In the rows, 128 means zero.
Each row of numbers belongs to one of the elements below and depends on some of the facts about them. Some rows are named. Which element is each other row?

Some elements and their rows:
[126  91 133 170 135 169 103 133 158 129  96 128 145  82 108 151 183 163
 117 150  87 105 155  90 128 121  98 157 144 124  91 142] -> mumir
[139  68 132 198 130 166 128 135 146 140 120 131 151 102 105 126 172 138
 121 142  90  76 143 112 121 125 115 181 138 127 115 125] -> nidram
[135 117 116 164 140 161  77 100 159 171 117 100 155 102  88 162 192 155
 106 163 157  72 144  55  82 111 125 123 142 109  92 136] -> valo
[163 107 119 169 117 175 111 120 148 150 110 113 180 105  84 143 194 129
 120 158 150  67 124  64 103 121 135 139 143 137  99 153] -> bresum
[137  71 136 194 130 167 120 134 151 133 108 134 152 108  97 128 177 142
 121 141  92  83 142 108 122 127 112 174 143 122 107 125] -> stodu
[138  70 135 193 128 166 121 136 151 137 110 133 153 103  99 126 174 144
 118 141  92  83 144 108 121 128 112 174 142 124 106 126] -> nadobrem
[145  81 139 149 120 160  85 138 163 119  62 140 173  90  85 128 188 184
  95 140 105 135 166  90 118 148  99 136 154  91  95 140] -> dreplogren
[127  88 134 167 141 166  95 128 165 116  97 129 150  84 100 150 189 163
 125 140  98  99 154  95 137 119  96 151 146  91 109 126] -> naplir
[136  73 140 189 128 167 112 134 157 128  96 136 153 110  90 130 181 147
 122 135  95  90 141 104 122 129 109 167 148 117 102 124] -> laki
[137  74 138 186 125 165 114 136 153 134 100 134 154 105  98 127 176 151
 115 143  94  96 145 104 118 130 110 169 145 122 101 130] -> drupli
[110 105 159 139 128 157  36 116 187 110  22 147 146 122  63 138 204 215
  94 128 128 163 161  72 102 142  92 111 177  56  62 116] -> plezagus
[131  89 149 159 118 164  84 138 167 127  60 138 161 106  84 133 187 182
 103 141 101 133 155  84 112 137 100 143 159 111  73 141] -> zezeflom
[129  85 131 169 133 164 100 133 158 138 102 122 152  83 109 141 180 164
 111 154  90 113 162  93 119 127  99 160 140 117  98 142] -> kluskis
[160 106 120 171 120 173 107 118 148 154 109 112 176 109  81 143 193 131
 118 157 151  67 124  65  97 122 138 139 142 133 100 148] -> fudral
[157 108 129 163 124 172  93 121 154 146  99 109 176 110  69 151 197 129
 126 156 150  80 133  55  93 132 139 134 144 132 100 150] -> bebis
[121  91 135 172 135 167  99 130 163 133 100 124 146  90 108 145 184 162
 119 150  91 107 153  92 123 119  96 159 145 114  91 137] -> trobor
[152 138 139 117 100 174  51 123 176 132  32 121 192 110  60 153 215 187
  96 156 162 145 140  26  90 136 115  89 172 116  42 172] -> poples

There are 4 kinds of fact about the elements: μ, δ, φ, Ξ.
beso μ: valo
bestum μ: pagril, mabom
bonu μ: stopler, dozis, plostu
bropo μ: vedrato
burik μ: tutrubrur
deme μ: klidiga, skoter, stuskar, zestok
dragri μ: mugar, peklom, poples
dreplogren μ: ribuzi, vigis, bisti, suvepen, peklom
dreto μ: plaren, fetenul
dribol μ: stikar, sofane, suvepen, kluskis
drosi μ: baklos, drukor, dasom, ludisken
flupam μ: duflim, fletu
getasil μ: duves, bridren, vava, sotes
girepar μ: labuka, rodrus
gomel μ: grazim, novok, flifil, labuka, ritral, gufiplis
greledan μ: sofane, gesta, grodo
grokli μ: zezeflom, resten
gupu μ: labuka, zuzos
kiskom μ: drogrur, tati, vukleski
klikol μ: laki, futol, zudrer
klobro μ: lanim, torek, lubutre, basten
lapes μ: zapligra, plostu, robik
libro μ: stigrom, stazar, tredur
lostes μ: novok, sofane, druzos, suvepen
lostu μ: stepus, futol
mamu μ: grodo, sotes
momomi μ: klepim, brula
muflu μ: stazar, mumir
mulubrek μ: vago, sofane
naplir μ: stodu, povi
nekistes μ: skoter, povi, zestok
panal μ: plostu, ludisken, resten, kluskis, peklom
pifal μ: drogrur, stepek, zetugri
plezagus μ: trobor, zenas, sulal, laki, stepek, ritral, povi, gufiplis
puve μ: ruflunil, tabrem, nadobrem, tredur
sikli μ: labuka, plostu
sitak μ: sekle, ribuzi
stedram μ: mavul, drogeman
teskin μ: duves, lanim, mirodra, truplir
trosifer μ: plini, dratatran
venugral μ: bebis, laki, tabrem
[baklos, feflik, lapes] δ mirodra
[baro, bestum, fletu, futol, mabom] δ resten
[basten, bonu, vago, vava, zetugri] δ momomi
[bebis] δ suvepen
[beso, burik, katrun, stazar, torek, truplir, zenas] δ stigrom
[bisan, lostes, plaren] δ duflim
[bisti, dozis, dreto, dribol, drosi, grazim, muflu, plitiful, ruflunil, sulal, trosifer] δ grudetru
[bresum, bridren, deme, drogrur, druzos, fetenul, klikol, pabu, poples, povi, robik] δ mumir
[bripam, getasil, nenak, tabrem] δ flimel
[bropo, drafla, drukor, pifal] δ sugren
[brula, flupam, laki] δ kluskis
[dasom, gesta, sikli, sofane, stedram, sulak, tupla, zezeflom] δ naplir
[dragri, klafe, peklom] δ stepus
[dratatran, fledru, grodo, mamu, ribuzi, stuskar] δ grokli
[dredu, kletroflon, klidiga, ludisken, nekistes, nidram, rozer, skoter, zestok] δ lanim
[dreplogren, puve, stikar, teskin, treneskon, vukleski, zudrer] δ pagril
[drupli, flifil, klepim, skuvur, tredur] δ plerum
[flagra, gofles, gufiplis, gupu, klobro, lostu, mulubrek, plezagus, puplibim, stopler, zuzos] δ valo
[fudral, klifa, skebran, tutrubrur] δ puni
[girepar] δ drogeman
[godrol, panal, sotes, stodu, venugral] δ stepek
[gomel, libro, lubutre, mugar, novok, pletro, tumes, vigis] δ trobor
[greledan, labuka, rodrus] δ duves
[kiskom, mavul, nadobrem, plini, sekle, tati, zapligra] δ plostu
[sitak] δ vedrato
φ (each to the one after it):
basten > vava > bonu > vago > zetugri
bisan > plaren > lostes
brula > flupam > laki
drafla > drukor > pifal > bropo
dreto > dozis > dribol > trosifer > drosi > grazim > muflu > ruflunil > sulal > bisti > plitiful
fledru > ribuzi > stuskar > dratatran > mamu > grodo
fletu > baro > futol > bestum > mabom
getasil > tabrem > bripam > nenak
gupu > klobro > mulubrek > puplibim > gofles > flagra > lostu > zuzos > gufiplis > stopler > plezagus
klafe > peklom > dragri
lapes > feflik > baklos
mavul > nadobrem > zapligra > plini > kiskom > sekle > tati
nidram > zestok > ludisken > rozer > kletroflon > nekistes > klidiga > dredu > skoter
povi > fetenul > bresum > klikol > drogrur > druzos > robik > deme > bridren > pabu > poples
rodrus > labuka > greledan
skuvur > flifil > drupli > tredur > klepim
sotes > stodu > godrol > venugral > panal
stazar > truplir > torek > beso > zenas > burik > katrun
sulak > sikli > sofane > gesta > tupla > dasom > zezeflom > stedram
treneskon > zudrer > teskin > vukleski > puve > stikar > dreplogren
tumes > gomel > mugar > novok > libro > lubutre > vigis > pletro
tutrubrur > klifa > fudral > skebran
[baklos, basten, bebis, bisan, bresum, bripam, bropo, burik, drafla, dragri, dredu, dreto, dribol, drosi, druzos, duflim, feflik, fudral, getasil, grodo, grokli, grudetru, gufiplis, klafe, lanim, lapes, libro, lostes, muflu, mugar, nekistes, pagril, poples, ribuzi, robik, rodrus, sekle, skoter, sofane, sotes, stedram, stepus, stikar, sugren, torek, tredur, treneskon, truplir, tupla, valo, zenas, zestok, zetugri] Ξ 864
[baro, beso, bestum, bisti, bonu, bridren, brula, dasom, deme, dozis, dratatran, dreplogren, drogeman, drogrur, drukor, drupli, duves, fetenul, flagra, fledru, fletu, flifil, flimel, flupam, futol, gesta, girepar, godrol, gofles, gomel, grazim, greledan, gupu, katrun, kiskom, klepim, kletroflon, klidiga, klifa, klikol, klobro, kluskis, labuka, laki, lostu, lubutre, ludisken, mabom, mamu, mavul, mirodra, momomi, mulubrek, mumir, nadobrem, naplir, nenak, nidram, novok, pabu, panal, peklom, pifal, plaren, plerum, pletro, plezagus, plini, plitiful, plostu, povi, puni, puplibim, puve, resten, ritral, rozer, ruflunil, sikli, sitak, skebran, skuvur, stazar, stepek, stigrom, stodu, stopler, stuskar, sulak, sulal, suvepen, tabrem, tati, teskin, trobor, trosifer, tumes, tutrubrur, vago, vava, vedrato, venugral, vigis, vukleski, zapligra, zezeflom, zudrer, zuzos] Ξ 222

Rows to name:
No name comes twice in this set of rows, the named rows included.
[143  69 135 179 129 162 112 136 153 124 100 139 162  94  93 130 179 154
 115 134 101  90 149 107 127 131 110 161 145 101 119 125] => teskin
[174 120 128 132 107 177  89 130 162 120  66 123 201  90  69 154 208 155
 116 148 157 102 134  47 117 129 124 107 157 118  87 166] => muflu
[140  69 142 169 119 153 119 149 152 136 105 142 166  82  97 131 160 165
 110 132 108  95 154 107 118 127 120 160 145 106 128 133] => bonu
[138 111 157 130 100 174  66 146 180  99  17 147 176 104  80 137 204 199
 105 143 101 177 159  63 122 143  86 121 175 115  39 160] => plitiful
[142  97 152 148 107 174  88 147 172 108  47 143 173 101  87 135 195 178
 113 143  94 146 153  77 127 137  93 138 165 123  61 153] => ruflunil
[138  83 137 184 125 163 123 126 146 115 113 149 149 100 111 120 172 147
 135 145 113  95 143 110 120 122 119 174 141 106 128 115] => gomel
[136  84 128 172 135 168  98 127 154 134  98 123 153  89 109 133 186 157
 111 159  89 118 164  94 118 137  99 163 137 115  98 139] => suvepen
[144  75 139 172 127 166 107 139 161 113  87 141 166  96  88 134 185 158
 122 130  99  95 147 102 134 129 106 155 151  99 110 126] => klikol
[130  94 150 154 116 165  77 135 171 121  50 141 159 110  84 132 192 186
 103 142 103 145 155  79 111 139  98 137 163 108  64 140] => pletro
[142  70 137 180 131 163 111 135 156 121  98 140 160  97  91 130 180 152
 119 132 102  90 148 106 128 131 110 162 146 100 119 122] => pifal

The same elements again, as new rows of numbers:
Known rows:
[103 136 125  99 108 130 140 177 114 126 146 125 175 155 128 100 146 137
  77 115 139 147 104 165 169 124 128 114 154 158 125 130 117 102 117 152
 161  84 106 110 141 119  73 130 145 134 132] -> greledan
[139 108 112 101 127 121 154 192 123 115 112 133 165 112 130 122 110 114
 131 144 166  96 107 137 150 129 104  74 159 120 154 114 117 119 137 148
 129  90 109 136 157  78 123 115 131 145  80] -> labuka
[116 127 104 106 131 138 160 183 117 132 161 119 156 125 141 126 124 106
 124 129 167 127 112 153 158 109 139 119 150 138 157 119 119  93 120 156
 135  99 100 146 140 123 115 125 136 147 101] -> stuskar
[144  67 109 100 107 120 120 170 128 119  69 154 160 133 151 102 121 110
 112 112 131 113 106 130 114 132 100  78 156 105 163 148 133 142 189 151
 117  93 136 127 138 109 108 107 184 179  58] -> fledru
[157 128 149 120 163 130  56  87 124 191 164 151  65 204 132 130  85 156
 160 179 111 103 147 136 109  98 103 200 127 144 186 136 165  89  62 102
 134 118 135 227 107 113 137 167 102 108 150] -> ruflunil
[143 110 136 128 122 146 108 100 141 156 181 130  39 166 115 125  96 111
 151 170 103 139 148 117 113 125 121 181 135 101 144 148 172 120  62 107
 169 113 152 201 121  95 111 163 119 115 164] -> klidiga
[152 146 154 155 154 134 151  63 166 137 145 111  62 108 123 171 167 123
 141 132  83 182 131  74  99 182 178 195  87  78  34 144 144 169 103  81
 125 174 162 104  88 164 148 149  86 102 199] -> nekistes
[141 196 116 167 154 125 190 126 110 125 124  95 172  66 138 133 174 132
 119  74 144 118 109 112 113 118 150 105  86 127  69  99  79 146 161 140
  86 192 154  70 120 187 162 115 117 127 133] -> bresum
[144  70 102 106 107 119 119 170 129 116  68 149 162 122 147 109 112 102
 124 116 136 112 116 131 113 124 100  73 156 101 173 145 130 144 188 152
 114  94 137 128 140 107 116 104 181 177  52] -> mavul
[138  94 103  86 144 133 157 184 124 126 113 132 155 125 155 123 118 106
 124 130 161 115  97 141 136 135 121 100 153 110 154 124 122 111 145 150
 119  90 109 140 145 105 120 121 150 157  73] -> stodu
[111 129 113 119 107 139 136 181 117 130 162 120 167 133 138 109 141 116
 115 114 156 129 119 156 156  91 131 110 155 153 158 132 124  96 136 160
 138 102 105 130 132 132 103 119 149 151 103] -> godrol
[168 118 122 135 145  98 136 123 136  96  35 119 157  68 155 150 157 116
 133  84 115 127 105  71  82 168 139  84  84  75  91 131  98 186 214 125
  61 176 145  60 116 154 169  93 139 145  84] -> klafe
[130 108 119 116 104 120 132 187 124 115 114 141 174 117 126 102 132 125
 117 129 151  99 110 136 146 111  96  66 161 137 159 131 129 124 156 153
 127  92 111 124 145  91 105 106 145 150  82] -> drukor
[105  84 150 120 140 147  94  73 154 167 157 148  47 172 134 101  98 172
 141 170  89 121 131 150 115 140 134 216 155 127 150 145 187 104  68  99
 178 129 127 180 120 113 131 160 144 129 176] -> lostu
[109 107 119 122 109 140 107 138 118 130 137 144 122 154 126 116 120 119
 126 125 132 127 141 145 135 115 118 126 144 147 162 141 143 111 137 141
 137  95 113 152 133 128 112 129 149 136 106] -> plerum
[127 153 149 155 138 120 128  94 135 103 105 125 131  94 111 148 184 153
 124 108 110 136 129  86 120 164 141 116  86 128  62 129 114 159 160 110
  95 158 115  66 110 160 157 118  91  94 154] -> grokli
[109 124 125 119 110 130 121 141 125 106 128 141 129 140 100 120  98 121
 130 155 143 111 143 148 155 125 100 101 152 146 149 117 133 124 108 134
 153  94 114 148 157  80 116 129 118 117 124] -> suvepen

Name these rows:
No name comes twice in this set of rows, the named rows included.
[114 133 121 144 137 166 187 112 123 155 157 146 114 135 113 135  93 112
 136 152 147 128 162 176 137 118 126 148 181 132 132 112 149 124  85 129
 169 117 176 168 152 120 128 153 131 148 142] => drogrur
[125  90 125  93 122 129 146 188 127 123 113 151 170 135 140 101 158 141
  96 128 142 111  95 137 150 149 106  82 167 131 127 139 140 117 155 149
 134  71  98 109 139 101  91 118 144 150  93] => sikli
[171 167 149 169 148 120  83  47 135 146 160  97  30 127 112 135 143 148
 154 125  70 129 136  50  74 137 134 182  36  99  81 139 128 147  93  90
 106 197 151 141  85 155 159 149  88  66 200] => dredu
[136 182 188 180 139 110 121  83 158 134 116 129 155 104 111 176 182 163
 130 135 108 174 146 111 137 149 158 161 125 144  54 133 136 166 128  81
 112 176 161  66  86 161 142 120  68 112 194] => drosi
[102 136 128 120 117 138 161 160 130 117 161 127 146 126 104 137 114 113
 131 160 161 140 146 166 172 122 129 123 166 149 133 111 130 113  90 136
 167  99 115 142 154  95 110 138 108 126 134] => novok
[122 147 131 160 142 102 122  85 146 101 108  96 117  65 133 142 133 142
 159 109 112 125 123  96 103 135 166 145  76 116 109 110 105 145 144 114
  91 214 122  82 115 155 193 107 122 110 147] => valo
[129 121 146 118 151 122  40  82 116 171 193 129  25 187 107  57  80 216
 144 180  89  44 113 114 113  97  75 174  96 157 186 123 160  68  40 103
 156 138  83 213 125  75 140 165 112  66 188] => stopler
[120 143 149 133 114 131 114 166 130 161 160 138 180 156 138 131 147 136
 113 137 143 160 135 176 163  82 143 154 182 168 152 143 146 100 118 134
 144 104 135 134 105 142  91 124 132 161 135] => trosifer
[147  66  98  99 122 122 134 172 128 120  72 148 155 119 158 118 106  92
 140 121 146 106 111 128 109 131 106  82 160  96 176 140 133 137 187 149
 107  97 132 142 140 101 126 105 175 179  41] => stazar
[114 107 136 116 107 136 119 145 128 136 136 151 135 157 121 100 141 150
 101 138 122 125 124 147 149 127 105 117 162 148 131 141 149 119 124 134
 155  88 117 126 133 109  92 131 142 135 133] => sitak
[129  46 129  84 128 110 139 172 153 123  59 151 156 119 159  84 123 155
 102 139 118 104  69 133 125 170 108  95 179  95 139 141 145 135 162 128
 142  98 122  99 143  79 107 108 179 181  86] => gupu
[133 124 164 130 143 131 112 107 150 155 140 156 107 169 112 160  89 134
 150 198 130 142 164 164 148 132 118 181 180 144 142 126 166 123  60  97
 168 103 159 181 124  88 116 153  88 128 165] => grazim
[ 97  98 136 129 118 163 141 115 145 152 165 153 107 158 130 133 146 125
 125 144 125 164 156 163 145 134 154 182 178 140 129 154 176 113 112 121
 167  92 136 150 118 150 105 144 142 149 143] => puve

Now the same elements, written a new way:
Named rows:
[138 106  95  96  89  52 133 122 160 132  99 139 147  79 117 138 127 119
 212 126 131 113 187 184 119 141 104 125 113 124 104 136 155] -> plezagus
[129  90  92 111  95  63 101 127 124 126 101 132 145  70 121 151 117 142
 186 129 113 124 160 165 105 134 125 111  91 103 119 153 142] -> skebran
[131  90  93 110  90  65 101 129 127 126 104 137 146  69 121 151 111 138
 186 135 112 121 150 153 108 126 125 109  92 107 124 151 140] -> pletro
[122 116 142 120 106  83 105 104 133 157 106 127 148 158 135 140 113 156
 113 138 144 122 111 161 147  92 117 110  77 115 120 149 110] -> sekle
[120 150 133 153 159 205 141 143 120 106 164 120 112 124 130 115 149  94
 127 135 115 125 114  72 129 145 148 144 174 152 146 104 142] -> mavul
[127 127 115 125 113 117 132 138 140 113 128 134 130 120 121 123 136 103
 166 121 124 134 146 118 108 147 119 132 147 131 129 115 131] -> flupam
[120 152 133 152 159 203 142 142 120 105 163 119 111 125 130 114 152  96
 127 132 116 125 118  77 128 145 147 145 175 152 144 105 144] -> brula
[118 138 156 133 132 132 121 109 130 150 128 126 136 176 139 127 124 138
  90 137 144 122  99 138 158  94 125 122 104 131 127 137 115] -> feflik
[146 135 108 126 147 117 138 144 111 130 134 125 107  82 125 137 123 174
  78 106 134 140 154 142 127 154 135 125 138 121 123 118 136] -> mumir
[129 154 112 131 128 134 141 139 157 123 159 143 123 134 130 116 142 118
 147 100 149 146 154 114 123 159 122 137 174 152 129  94 147] -> klikol
[127 167 194 128 128 167 129 120 125 122 117 148 149 252 136  93 133 121
 104 108 141 145  82  96 150 110 129 168 130 127 144 185  93] -> dribol
[126 128 123 134 128 148 122 141 117 112 139 131 133 102 126 126 130 111
 158 131 112 120 121 100 124 134 143 135 133 132 140 138 141] -> gesta
[116 167 175 155 165 203 139 115 127 139 159 120 120 201 143 108 142 113
  61 137 144 122  75  93 168 101 137 139 144 154 139 110 114] -> bisan
[138 141 156 130 149 122 133 120 120 156 123 121 114 155 134 130 121 165
  20 139 144 126 105 149 169  99 117 120 107 123 122 131  97] -> pagril
[133 114 114 109  89  78 115 137 136 118 111 142 148 113 118 128 124 113
 191 112 123 130 157 140 104 145 116 131 115 115 126 151 132] -> mamu
[134 152 133 136 149 170 165 134 140 109 143 104 122 133 124 113 148  93
 157 125 122 121 135  86 119 155 124 152 183 154 139 110 141] -> klobro
[127 118 111 132 123 125 123 133 123 116 124 108 133 106 125 137 129 129
 154 129 110 132 133 109  98 145 130 125 135 121 139 129 130] -> peklom

Which element is each row?
No name comes twice in this set of rows, the named rows included.
[142 125 111 126 146 127 141 145 106 122 129 133 103  75 120 131 132 142
  92 129 118 127 149 143 130 143 133 128 133 122 120 120 134] => ritral
[114 103 121 129 129 154 109 132 122 127 136 123 128 113 124 135 130 121
 166 127 116 129 144 124  97 155 143 125 140 120 126 126 137] => kletroflon
[142 144 151 125 131  96 146 121 134 151 112 111 115 183 129 123 119 160
  29 130 151 142 111 136 141 108  95 120 123 123 124 115  76] => grokli
[131 125 168  97  78  54  99 113 118 145  86 155 171 193 129 120  99 141
 149  96 149 125 118 167 137 105 113 136  48  96 125 206 101] => lostes
[123 129 117 136 134 149 125 136 125 115 141 127 125 101 126 129 139 111
 149 132 116 125 133 116 123 140 137 131 142 133 133 123 144] => stuskar
[123 132 115 138 136 156 128 137 128 115 144 125 124 107 127 127 143 111
 145 136 116 126 133 106 126 144 137 132 151 138 134 115 143] => tabrem
[126 123 142 114  92  69 116 106 151 153 106 137 149 181 132 130 113 135
 121 128 155 130 121 160 141  94  98 113  89 120 118 138 102] => burik
[122 164 163 145 156 167 134 111 131 153 156 128 126 195 147 118 125 150
  67 108 164 135  91 120 161 109 138 132 131 148 133 114 125] => bresum
[126 123 110 131 123 132 122 135 130 119 136 128 129  97 125 133 137 118
 155 135 116 124 142 124 122 140 131 126 139 131 129 123 143] => futol
[129 122 148 115 123  96 129  96 134 159  98 118 148 147 135 139 113 151
 127 137 146 104 119 178 154  95 120 122  78 122 114 156 129] => gufiplis
[124 110 122 128 141 141 154 135 105 105 134 167 110 100 124 118 115  83
 177 112 121 121 133 157  99 120 156 129 118 134 114  90 159] => labuka

